Where the symbols take the nodes:
ni: Q190->Q601, Q338->Q916, Q46->Q328, Q123->Q627, Q374->Q725, Q99->Q910, Q832->Q320, Q719->Q584, Q775->Q414, Q808->Q268, Q995->Q151, Q65->Q757, Q196->Q994, Q568->Q771, Q328->Q338, Q900->Q74, Q916->Q568, Q823->Q813, Q626->Q622, Q601->Q408, Q277->Q666, Q813->Q968, Q773->Q551, Q283->Q353, Q969->Q947, Q671->Q107, Q767->Q450, Q947->Q832, Q551->Q233, Q164->Q798, Q78->Q808, Q843->Q101, Q151->Q959, Q171->Q630, Q585->Q30, Q259->Q182, Q622->Q937, Q380->Q288, Q666->Q558, Q395->Q626, Q675->Q46, Q414->Q196, Q930->Q818, Q615->Q283, Q815->Q590, Q584->Q190, Q302->Q649, Q649->Q913, Q913->Q930, Q977->Q40, Q926->Q882, Q408->Q942, Q942->Q354, Q320->Q474, Q101->Q123, Q247->Q675, Q353->Q277, Q70->Q659, Q627->Q330, Q472->Q823, Q725->Q719, Q74->Q171, Q60->Q995, Q577->Q970, Q182->Q843, Q432->Q831, Q818->Q815, Q450->Q773, Q994->Q767, Q659->Q775, Q233->Q78, Q937->Q977, Q798->Q65, Q630->Q577, Q330->Q585, Q968->Q164, Q910->Q380, Q959->Q926, Q879->Q374, Q757->Q595, Q699->Q472, Q831->Q60, Q474->Q252, Q595->Q247, Q558->Q432, Q268->Q395, Q882->Q861, Q970->Q879, Q771->Q900, Q107->Q969, Q288->Q699, Q30->Q70, Q354->Q615, Q40->Q99, Q861->Q671, Q590->Q259, Q252->Q302
lu: Q190->Q725, Q338->Q675, Q46->Q595, Q123->Q182, Q374->Q577, Q99->Q937, Q832->Q107, Q719->Q879, Q775->Q30, Q808->Q551, Q995->Q432, Q65->Q968, Q196->Q659, Q568->Q328, Q328->Q247, Q900->Q916, Q916->Q46, Q823->Q288, Q626->Q808, Q601->Q719, Q277->Q615, Q813->Q699, Q773->Q994, Q283->Q942, Q969->Q861, Q671->Q926, Q767->Q414, Q947->Q671, Q551->Q767, Q164->Q823, Q78->Q773, Q843->Q590, Q151->Q831, Q171->Q771, Q585->Q123, Q259->Q818, Q622->Q268, Q380->Q40, Q666->Q283, Q395->Q78, Q675->Q757, Q414->Q70, Q930->Q302, Q615->Q408, Q815->Q913, Q584->Q374, Q302->Q320, Q649->Q474, Q913->Q252, Q977->Q626, Q926->Q995, Q408->Q584, Q942->Q190, Q320->Q969, Q101->Q259, Q247->Q65, Q353->Q354, Q70->Q330, Q627->Q843, Q472->Q380, Q725->Q970, Q74->Q568, Q60->Q558, Q577->Q74, Q182->Q815, Q432->Q277, Q818->Q649, Q450->Q196, Q994->Q775, Q659->Q585, Q233->Q450, Q937->Q395, Q798->Q813, Q630->Q900, Q330->Q101, Q968->Q472, Q910->Q977, Q959->Q60, Q879->Q630, Q757->Q164, Q699->Q910, Q831->Q666, Q474->Q947, Q595->Q798, Q558->Q353, Q268->Q233, Q882->Q151, Q970->Q171, Q771->Q338, Q107->Q882, Q288->Q99, Q30->Q627, Q354->Q601, Q40->Q622, Q861->Q959, Q590->Q930, Q252->Q832
ri: Q190->Q288, Q338->Q773, Q46->Q767, Q123->Q666, Q374->Q40, Q99->Q590, Q832->Q970, Q719->Q910, Q775->Q959, Q808->Q474, Q995->Q328, Q65->Q659, Q196->Q882, Q568->Q233, Q328->Q450, Q900->Q808, Q916->Q551, Q823->Q627, Q626->Q649, Q601->Q699, Q277->Q65, Q813->Q330, Q773->Q969, Q283->Q164, Q969->Q630, Q671->Q74, Q767->Q671, Q947->Q577, Q551->Q947, Q164->Q30, Q78->Q320, Q843->Q353, Q151->Q338, Q171->Q395, Q585->Q831, Q259->Q615, Q622->Q913, Q380->Q182, Q666->Q757, Q395->Q302, Q675->Q994, Q414->Q926, Q930->Q601, Q615->Q968, Q815->Q942, Q584->Q380, Q302->Q719, Q649->Q584, Q913->Q190, Q977->Q818, Q926->Q568, Q408->Q472, Q942->Q823, Q320->Q879, Q101->Q277, Q247->Q196, Q353->Q798, Q70->Q995, Q627->Q558, Q472->Q123, Q725->Q99, Q74->Q268, Q60->Q46, Q577->Q622, Q182->Q283, Q432->Q247, Q818->Q408, Q450->Q107, Q994->Q861, Q659->Q151, Q233->Q832, Q937->Q930, Q798->Q70, Q630->Q626, Q330->Q432, Q968->Q585, Q910->Q259, Q959->Q916, Q879->Q977, Q757->Q775, Q699->Q101, Q831->Q675, Q474->Q374, Q595->Q414, Q558->Q595, Q268->Q252, Q882->Q771, Q970->Q937, Q771->Q78, Q107->Q171, Q288->Q843, Q30->Q60, Q354->Q813, Q40->Q815, Q861->Q900, Q590->Q354, Q252->Q725
si: Q190->Q910, Q338->Q767, Q46->Q196, Q123->Q353, Q374->Q937, Q99->Q818, Q832->Q630, Q719->Q40, Q775->Q995, Q808->Q832, Q995->Q675, Q65->Q30, Q196->Q959, Q568->Q773, Q328->Q994, Q900->Q233, Q916->Q450, Q823->Q101, Q626->Q252, Q601->Q380, Q277->Q164, Q813->Q123, Q773->Q671, Q283->Q813, Q969->Q74, Q671->Q771, Q767->Q882, Q947->Q171, Q551->Q107, Q164->Q330, Q78->Q947, Q843->Q615, Q151->Q46, Q171->Q808, Q585->Q558, Q259->Q942, Q622->Q302, Q380->Q590, Q666->Q798, Q395->Q474, Q675->Q414, Q414->Q151, Q930->Q584, Q615->Q823, Q815->Q601, Q584->Q99, Q302->Q374, Q649->Q725, Q913->Q719, Q977->Q913, Q926->Q338, Q408->Q288, Q942->Q699, Q320->Q577, Q101->Q283, Q247->Q775, Q353->Q968, Q70->Q831, Q627->Q277, Q472->Q843, Q725->Q977, Q74->Q78, Q60->Q247, Q577->Q395, Q182->Q354, Q432->Q757, Q818->Q190, Q450->Q861, Q994->Q926, Q659->Q60, Q233->Q969, Q937->Q649, Q798->Q585, Q630->Q268, Q330->Q666, Q968->Q627, Q910->Q815, Q959->Q328, Q879->Q622, Q757->Q70, Q699->Q182, Q831->Q595, Q474->Q970, Q595->Q659, Q558->Q65, Q268->Q320, Q882->Q916, Q970->Q626, Q771->Q551, Q107->Q900, Q288->Q259, Q30->Q432, Q354->Q472, Q40->Q930, Q861->Q568, Q590->Q408, Q252->Q879
bo: Q190->Q818, Q338->Q926, Q46->Q151, Q123->Q813, Q374->Q302, Q99->Q584, Q832->Q808, Q719->Q913, Q775->Q247, Q808->Q171, Q995->Q775, Q65->Q558, Q196->Q46, Q568->Q861, Q328->Q959, Q900->Q107, Q916->Q882, Q823->Q615, Q626->Q970, Q601->Q815, Q277->Q627, Q813->Q283, Q773->Q568, Q283->Q101, Q969->Q233, Q671->Q773, Q767->Q338, Q947->Q78, Q551->Q771, Q164->Q277, Q78->Q74, Q843->Q472, Q151->Q414, Q171->Q947, Q585->Q798, Q259->Q288, Q622->Q879, Q380->Q601, Q666->Q330, Q395->Q577, Q675->Q995, Q414->Q675, Q930->Q40, Q615->Q843, Q815->Q910, Q584->Q930, Q302->Q622, Q649->Q937, Q913->Q977, Q977->Q725, Q926->Q994, Q408->Q590, Q942->Q259, Q320->Q268, Q101->Q823, Q247->Q60, Q353->Q123, Q70->Q757, Q627->Q968, Q472->Q354, Q725->Q649, Q74->Q969, Q60->Q659, Q577->Q320, Q182->Q699, Q432->Q30, Q818->Q99, Q450->Q916, Q994->Q328, Q659->Q595, Q233->Q900, Q937->Q374, Q798->Q666, Q630->Q832, Q330->Q164, Q968->Q353, Q910->Q190, Q959->Q196, Q879->Q252, Q757->Q432, Q699->Q942, Q831->Q70, Q474->Q395, Q595->Q831, Q558->Q585, Q268->Q630, Q882->Q767, Q970->Q474, Q771->Q671, Q107->Q551, Q288->Q408, Q30->Q65, Q354->Q182, Q40->Q719, Q861->Q450, Q590->Q380, Q252->Q626
zi: Q190->Q408, Q338->Q568, Q46->Q338, Q123->Q330, Q374->Q719, Q99->Q380, Q832->Q474, Q719->Q190, Q775->Q196, Q808->Q395, Q995->Q959, Q65->Q595, Q196->Q767, Q568->Q900, Q328->Q916, Q900->Q171, Q916->Q771, Q823->Q968, Q626->Q937, Q601->Q942, Q277->Q558, Q813->Q164, Q773->Q233, Q283->Q277, Q969->Q832, Q671->Q969, Q767->Q773, Q947->Q320, Q551->Q78, Q164->Q65, Q78->Q268, Q843->Q123, Q151->Q926, Q171->Q577, Q585->Q70, Q259->Q843, Q622->Q977, Q380->Q699, Q666->Q432, Q395->Q622, Q675->Q328, Q414->Q994, Q930->Q815, Q615->Q353, Q815->Q259, Q584->Q601, Q302->Q913, Q649->Q930, Q913->Q818, Q977->Q99, Q926->Q861, Q408->Q354, Q942->Q615, Q320->Q252, Q101->Q627, Q247->Q46, Q353->Q666, Q70->Q775, Q627->Q585, Q472->Q813, Q725->Q584, Q74->Q630, Q60->Q151, Q577->Q879, Q182->Q101, Q432->Q60, Q818->Q590, Q450->Q551, Q994->Q450, Q659->Q414, Q233->Q808, Q937->Q40, Q798->Q757, Q630->Q970, Q330->Q30, Q968->Q798, Q910->Q288, Q959->Q882, Q879->Q725, Q757->Q247, Q699->Q823, Q831->Q995, Q474->Q302, Q595->Q675, Q558->Q831, Q268->Q626, Q882->Q671, Q970->Q374, Q771->Q74, Q107->Q947, Q288->Q472, Q30->Q659, Q354->Q283, Q40->Q910, Q861->Q107, Q590->Q182, Q252->Q649

The rows follow the links: the fewer symbols apart two nodes are, the more alike their rows tend to be.

Name the node of each row.
  7   16   53    5    3   23   57  -46   -4  -11   29    0   31   89   53   22    8  -68   14    2   21   10  -50   48  -10  -24  -99  -12  -31   11    4   44  -11  -31  -16   54    4    6   17  -47  -44   -5  -17   15    2   20   -2   13   26   22   12
node: Q283
  8  -29   61  -13    9   46   40   41   13  -10   49  -30   25   63  -49   -1    3   10   -6  -12   44  -14   49   49  -19  -45  -70   26    3    8   -6  -46   16  -59  -10   43    8  -23   61   19  -29   10   10   11   16   40   -2   50   47   19   10
node: Q182
 29   27    0    4    7  -31  -49  -13    3  -43  -41    0   29  -81   17  -27   18  -51  -12   -4  -30    5  -18  -48  -31   32   90  -10   34   34  -36   16   10   40    5  -53   22   15  -20    6   62    9   23   15    1  -27  -20  -42  -37   29   42
node: Q900
 27   -7   -9   12    6  -47  -47   17    4  -43  -53   12   33  -70  -21  -15   20  -21   -8   -8  -39   12   23  -47  -25   42   85  -25   34   31  -31  -17    2   53    6  -48   25   21  -12   24   62    0   11   15   15  -35  -17  -21  -44   23   46
node: Q551
 -2   49   22   12  -16   50  -42  -47  -20   -7   67   18  -21  -74   50  -25   -3  -16   -6   10   43    5  -54  -16    0  -43   85  -16   -3    6  -13   43   25  -54   16  -45   -5   13    6  -17   43   -6   17  -10  -24   36   -5  -58   47  -17    3
node: Q622
-21    7  -69    4   -6  -53   38  -25   -5   37  -57   15  -31   54   34   23  -19    3   15    8  -43    4  -35    5   31   46  -62   -5  -36  -21   27   26  -32   62   -4   38  -25    6  -59  -30  -45  -14  -21  -14  -18  -44   14    5  -53  -19  -35
node: Q595
 29  -17   64  -10    3   44   48    9    7  -54   42  -29   33   77  -13   20   20  -20    8   -5   36   -6   10   51  -16  -40  -88   25   -8   32  -13  -16   -5  -49    7   48   28  -21   43   -5  -17   22  -15   18   11   32  -21   39   43   21   52
node: Q843
-32   -2   25  -14   -7   65  -33   13   -6   50   74  -12  -34  -47  -13   -7  -24   45   -7    1   58  -11   17    0   19  -62   55   26    4  -36   20  -16   19  -74   -5  -33  -28  -24   37   18    4    1    9  -19  -10   48   15  -14   67  -24  -50
node: Q725
 -1  -55   21   -2  -14   15  -65   40  -18    4   27    0   14  -96  -57   31    2   23   12    6   14   -3   57  -40    5  -13  108    0   -3    1   16  -51  -19  -21  -13  -63  -11    2  -20   55   52   -4  -21   11  -29   10    5  -10   17   11   -7
node: Q320
 29  -29   24   10  -14   32  -58   26  -18  -50   43   24    2  -92  -30   17   18   18    7   16   24   11   29  -34   10  -27  101  -30   -8   28  -11  -24   -6  -30   22  -62   11   25  -18   33   70   -1  -14   -3  -33   23  -22  -21   31    1   46
node: Q474
 -6  -25   60   -7   12   57   38   36   16    8   51  -27   20   56  -56  -12   -1    8   -8  -13   48  -10   49   44  -16  -48  -64   29    5  -11   -3  -40   20  -62  -24   39    3  -21   65   17  -37    8   13   11   22   41    7   47   53   17  -10
node: Q699
   2   -12    -4    -2   -18   -16    54    45   -20    -5   -10    -7    13    87   -54   -28     1    26    -9    14   -10    -1    53    39   -17    16  -102     7   -60     4   -18   -46    14    19    -6    60   -12    -2   -44    13   -46     4    21     5   -29   -10     1    62   -14     9     5
node: Q666
-29   19   25  -12   -9   65  -33   -7  -10   54   73   -4  -35  -55    7  -15  -20   27   -9    8   52   -5   -6   -1   10  -62   62   23    2  -36   18    4   27  -76   -4  -40  -32  -20   28   10    2   -5   16  -17  -13   52   21  -29   60  -30  -50
node: Q649
 25   27  -74   -7   12  -72    0  -17   12  -41  -83  -13  -21   -4   21  -16   14    9   -9  -11  -60   -9  -23  -21    4   59    0   16   23   26  -30   15    3   83   45   -2   30  -11  -24   -9   22   20   17  -10   15  -54  -21  -16  -68  -18   44
node: Q959
  3  -41  -26   10    6  -54  -37   42   17   -1  -66   16   21  -62  -51    8    3   14    3  -16  -44   11   55  -45  -10   52   68  -23   44   -2    3  -44  -20   62  -15  -38    9   21  -10   43   28  -12  -10   11   18  -43    1    2  -53   16   -1
node: Q773
-12   42   11  -12   -5  -16  -53  -38   -4   12  -11  -30   31  -89   48  -16   -5  -67   -6    5  -17  -11  -53  -44  -28   16  101   19   19  -11    2   44   13   17  -35  -56   -9  -21  -25  -12   44    3   13   20   -9  -16   11  -63  -16   24  -15
node: Q78
  14   -14   -10    -9   -13   -20    57    38   -25   -23   -14   -17     7    92   -49   -20     8    21   -11    13   -15    -3    46    34   -18    21  -106    12   -65    20   -29   -43    10    27     6    59     5   -11   -49     8   -40    12    23     6   -28   -18    -6    61   -19     4    22
node: Q798
 28   -7   23   17  -13   37  -57    6  -22  -48   51   29   -9  -87   -6    5   23    6    0   18   24   16    5  -23   10  -33  101  -32   -7   34  -19   -3    2  -38   34  -57   11   22   -9   21   71    4   -8    0  -30   28  -27  -39   35   -2   51
node: Q970
 23    6  -78    3    7  -67    6    9   10  -44  -81    6  -26   11  -19  -24   15   38  -17   -5  -57    0   18  -19    6   64  -13    4   18   30  -34  -15    5   79   40    6   27   -3  -30    6   15   12   19  -12   14  -54  -24   12  -63  -19   45
node: Q46
 20   11   58    1   -2   32   54  -34    5  -30   34   -6   35   87   44   25   19  -63   10   -1   23    4  -44   49  -11  -27  -98   -5  -19   21   -3   39  -12  -34   -9   57   13    0   20  -45  -31    6  -24   19    0   25   -8   15   28   27   30
node: Q101
-29    8   55    1   15   66   28    7   20   50   58   -1    6   42   -3  -23  -21    1  -13   -9   54   -1   11   41  -18  -53  -50    0   19  -30   12   -6   29  -71  -30   26  -16    0   78   -2  -45  -16   22    1   26   47   25   25   63   10  -48
node: Q288
 29  -10   38    7    9   73   -1  -12   10  -50   70   19  -26   -4   10   18   17   14   12   -6   63    9  -12   23   26  -66    5  -17   24   32  -17    9   -3  -80   41   -4   27    8   76  -11   20   -2  -18  -12   15   56  -29   -6   76  -12   42
node: Q818
-16   11  -64    0   -8  -55   41  -39   -9   24  -45    7  -25   64   49   26  -14   -1   10   11  -41    0  -47   12   26   49  -71    4  -42  -17   26   37  -28   57    3   44  -16   -2  -59  -39  -46   -5  -26  -14  -18  -37    8    6  -51  -22  -23
node: Q831
-19  -26   23  -16   -3   67  -22   38    2   29   70  -14  -33  -37  -46    7  -10   61    2    4   55  -11   43   10   26  -60   40   26    7  -19   15  -38    8  -75   12  -18  -14  -27   43   32    5    6   -5  -16    3   54    9    7   69  -29  -22
node: Q913
 -10   -17     3     4   -13   -14    60    46   -21    12    -8    -2    14    93   -52   -26    -2    17    -9    13    -8     2    52    38   -21    14  -104    -5   -56    -8    -5   -45    21    16   -19    63   -15     4   -41    17   -60    -4    22     9   -27   -12     9    66   -10    12   -14
node: Q330

Each walk starts at a row. The symbols on each line, taken left to right, move it on to the next node.
Each answer is a row, close to the row of the node it stands for.
start  18  -43   22    9  -14   27  -59   36  -20  -33   41   16    1  -95  -44   21   13   26   10   12   24    6   45  -33    7  -24  102  -20   -7   23  -10  -40  -13  -30   17  -60    5   16  -18   41   65    1  -16    4  -31   23  -15  -20   25    2   37
bo zi bo si lu
-24  -40   24   -6  -15    5  -63   28  -18   40   13  -20   20  -99  -36   23  -20    1   10    9    3   -7   37  -42   -3   -3  116   18    0  -26   32  -33  -14   -3  -42  -58  -27  -15  -25   41   35   -3  -19   12  -21    4   24  -25    5   18  -39
ri lu si ni bo
-18  -47   20   -5  -16   10  -62   40  -17   23   18  -10   17  -93  -49   28  -11   13   15   14    9   -6   55  -43    1   -9  110    6    2  -18   25  -40  -19  -12  -25  -58  -22   -5  -25   47   41   -2  -22    6  -24    7   13  -10    6   10  -19
start  -17    18    43     9    -7    12    53   -35    -3    23    24    13    35    86    47     9   -10   -62     6     4    11    14   -42    44   -19   -14  -100   -26   -40   -17    18    37    -6   -22   -38    59   -16    21    -2   -50   -59   -16   -10    14    -9     6    18    16    19    22   -27
ni ri si lu
 -31     8    29    18    -8     8    54   -11   -10    47    13    16    28    92    12    -6   -16   -39    -1     8     6    14   -14    48   -24    -5  -102   -30   -44   -35    22    12     4    -5   -42    60   -27    26   -16   -24   -70   -24     4    18   -16     5    26    32     9    24   -45
ni zi si ni
  0   18  -61   -4  -12  -47   45  -42  -16    5  -49   -7  -18   66   53   27   -4  -13   13   11  -38   -2  -53   13   28   43  -73   14  -44   -5   11   42  -28   58   13   48   -7  -12  -62  -48  -33    4  -18  -12  -19  -37   -1    1  -48  -18   -3
start   -3    21    43     6    -5    19    55   -48    -2     9    21     9    36    83    50    17    -2   -66    10     4    19     9   -54    46   -13   -19  -100   -16   -30    -6    14    47   -13   -24   -28    56    -7    16     6   -46   -47    -8   -15    19   -10    18    12    12    20    24    -7
si ni zi
  21    -7   -21    -9   -16   -26    56    23   -22   -38   -21   -18    -1    94   -33   -16    14    22   -10    15   -20   -10    37    32   -14    28  -101    23   -58    25   -28   -31    14    27    23    58    10   -17   -55     4   -25    21    12     5   -27   -18   -15    55   -27     5    39
lu ri ni si
 34    5  -35  -15  -14  -36   56   -2  -16  -53  -26  -20   -9   85    7    2   19    3   -3   13  -28  -17   -2   26    6   31  -95   29  -55   35  -25    5   -3   38   31   56   15  -27  -63  -18  -26   24    2    1  -26  -27  -23   31  -41   -1   53
start  15   41   22   15  -15   43  -51  -39  -18  -23   60   21  -17  -76   49  -23   11  -15  -10   11   39   15  -51  -17    2  -41   86  -23   -3   15  -23   42   24  -51   27  -51    4   24    1  -10   58   -2   15  -10  -21   39  -17  -52   46  -11   22
zi ni ri si lu ri
 26    5   38   10   14   72    4  -26   16  -40   69   23  -23    4   32   13   17    5    7   -8   59    9  -27   23   24  -66   -4  -22   22   26  -15   23    0  -85   38    4   28   16   81  -18   16    0  -15  -10   20   58  -22  -10   69  -15   41
bo ni si zi
-16  -15   60   -8   10   62   31   34   16   27   55  -18   14   55  -43  -21  -12   11   -8  -11   44   -6   38   47  -18  -51  -58   18   12  -15    3  -35   26  -68  -24   38   -6  -10   73   17  -36    4   20    8   23   43   13   44   55    8  -28
start -19   33   19  -13   -4  -17  -60  -33   -9   31   -7  -29   38  -95   37   -8  -16  -54   -2    4  -11  -15  -43  -48  -28   12  108   29   13  -21   16   31    6   13  -42  -61  -18  -17  -21   -7   35    5    2   14  -11  -11   22  -58  -16   24  -34
ni lu ni zi
-30  -22   21  -11  -13    1  -66   16  -13   54    4  -31   21  -94  -20   20  -18  -17    4   12    0  -10   20  -46  -11    2  110   26    1  -38   34  -15  -14    1  -51  -65  -28  -22  -29   34   28    1  -12   11  -19    5   27  -32    2   21  -50
ni zi si ni lu lu
  4   50    8   -9   -3  -20  -55  -40   -3    0  -21  -18   35  -84   51  -22    4  -65  -11   -1  -19   -4  -52  -46  -31   20   98   15   21    4   -9   37    8   25  -21  -54   -1  -10  -24  -12   48   11   18   15   -4  -18    0  -63  -25   27    5
start  22   -6  -81   -1    5  -66   12   31    7  -32  -75   15  -36   15  -37  -24   14   49  -13   -3  -58    3   33  -17    6   62  -14   -7    9   22  -30  -32    4   78   39    7   22    8  -36   20    6    9   15  -15    9  -51  -24   21  -63  -22   35
lu lu bo lu lu
-23    1   58   -4    8   60   28   22   20   40   51  -10   13   46  -31  -20  -14    8   -8  -15   48   -4   25   45  -25  -53  -53    9   16  -21    9  -20   33  -65  -33   32  -11   -7   72    6  -39   -6   18    4   23   45   20   34   57    8  -42
si ri bo ri si
 -28     2    24    16   -12    -3    60     6   -10    47     5    11    23    90    -6   -16   -21   -21    -6    11     2    11     5    40   -26     1  -106   -27   -50   -30    19    -2     9    -3   -46    55   -27    24   -18   -15   -69   -24    13    12   -22    -3    25    42     1    18   -52
start -29   17   15  -15  -10  -11  -58  -22  -10   51   -8  -32   29  -97   23    0  -19  -50   -1    6   -2  -13  -24  -47  -19    7  107   30   12  -31   27   22   -2   10  -50  -60  -27  -24  -24    8   30   -1    1   16  -14  -10   27  -54   -7   26  -44
ni ri ri zi bo
  4  -40   28   -7    8   64  -17   40    4  -13   68   -4  -34  -25  -49   23    4   65    6   -1   56   -9   48   13   33  -63   31   24   13    9    6  -46    1  -77   29  -15    8  -19   57   34   17   11  -18  -18    3   51  -10   14   66  -21    8
bo ni bo
 17  -44   29   -7    3   71  -12   32   10  -27   69   -3  -29  -17  -45   27   13   59   11   -7   58   -3   44   10   30  -63   21   10   14   20   -1  -37   -2  -78   37  -12   17  -12   57   26   18   11  -15  -14   11   50  -20   11   63  -19   26
start -27   16   37   14   -7   10   57  -27  -10   42   15   15   31   94   31    0  -18  -48    6    5    9    7  -35   44  -16  -12  -99  -30  -43  -30   24   29   -1  -17  -43   56  -25   21  -10  -31  -66  -16   -5   19  -11   11   24   21   10   23  -43
zi zi lu
 -22    -3    19    11   -10    -3    61    23   -15    44     4    10    24    91   -29   -22   -17    -5   -13    11    -1     4    26    43   -24     0  -106   -20   -52   -31    11   -21    16     0   -44    59   -30    18   -29    -6   -71   -16    14    15   -20     1    24    49     1    15   -43
si ri bo ri si
-29  -13  -77    9   -6  -62   27    2   -5   45  -55   26  -29   48    2   15  -16   32    6    4  -50   12    0    1   28   54  -52  -22  -22  -27   31   -3  -23   64   -1   30  -23   16  -55   -8  -46  -19  -15  -14  -10  -45   19   26  -56  -26  -43
start   9   15  -55  -11  -13  -45   45  -41  -13  -14  -39  -10  -17   67   49   25    5  -14    9   11  -38   -9  -51   14   19   43  -87   24  -48    9    5   40  -24   56   17   48   -3  -17  -61  -42  -30   10  -19   -9  -24  -36  -11   10  -45  -16   15
zi lu ri
-30   -4  -69    4   -6  -62   35  -11  -10   45  -57   16  -28   51   12   18  -17   17   12    8  -51    6  -22    4   31   53  -59  -13  -27  -38   33    9  -29   63   -4   37  -26   15  -54  -22  -48  -13  -18  -15   -9  -43   18   13  -57  -25  -41
si ri ni lu
-24  -20  -76    9    0  -61   25   24   -4   42  -62   32  -25   41  -18    8  -18   43    4    4  -56   10   25   -3   20   53  -50  -26  -21  -29   23  -18  -19   71    1   29  -22   21  -46    5  -37  -23  -10  -17   -3  -43   14   30  -60  -24  -41
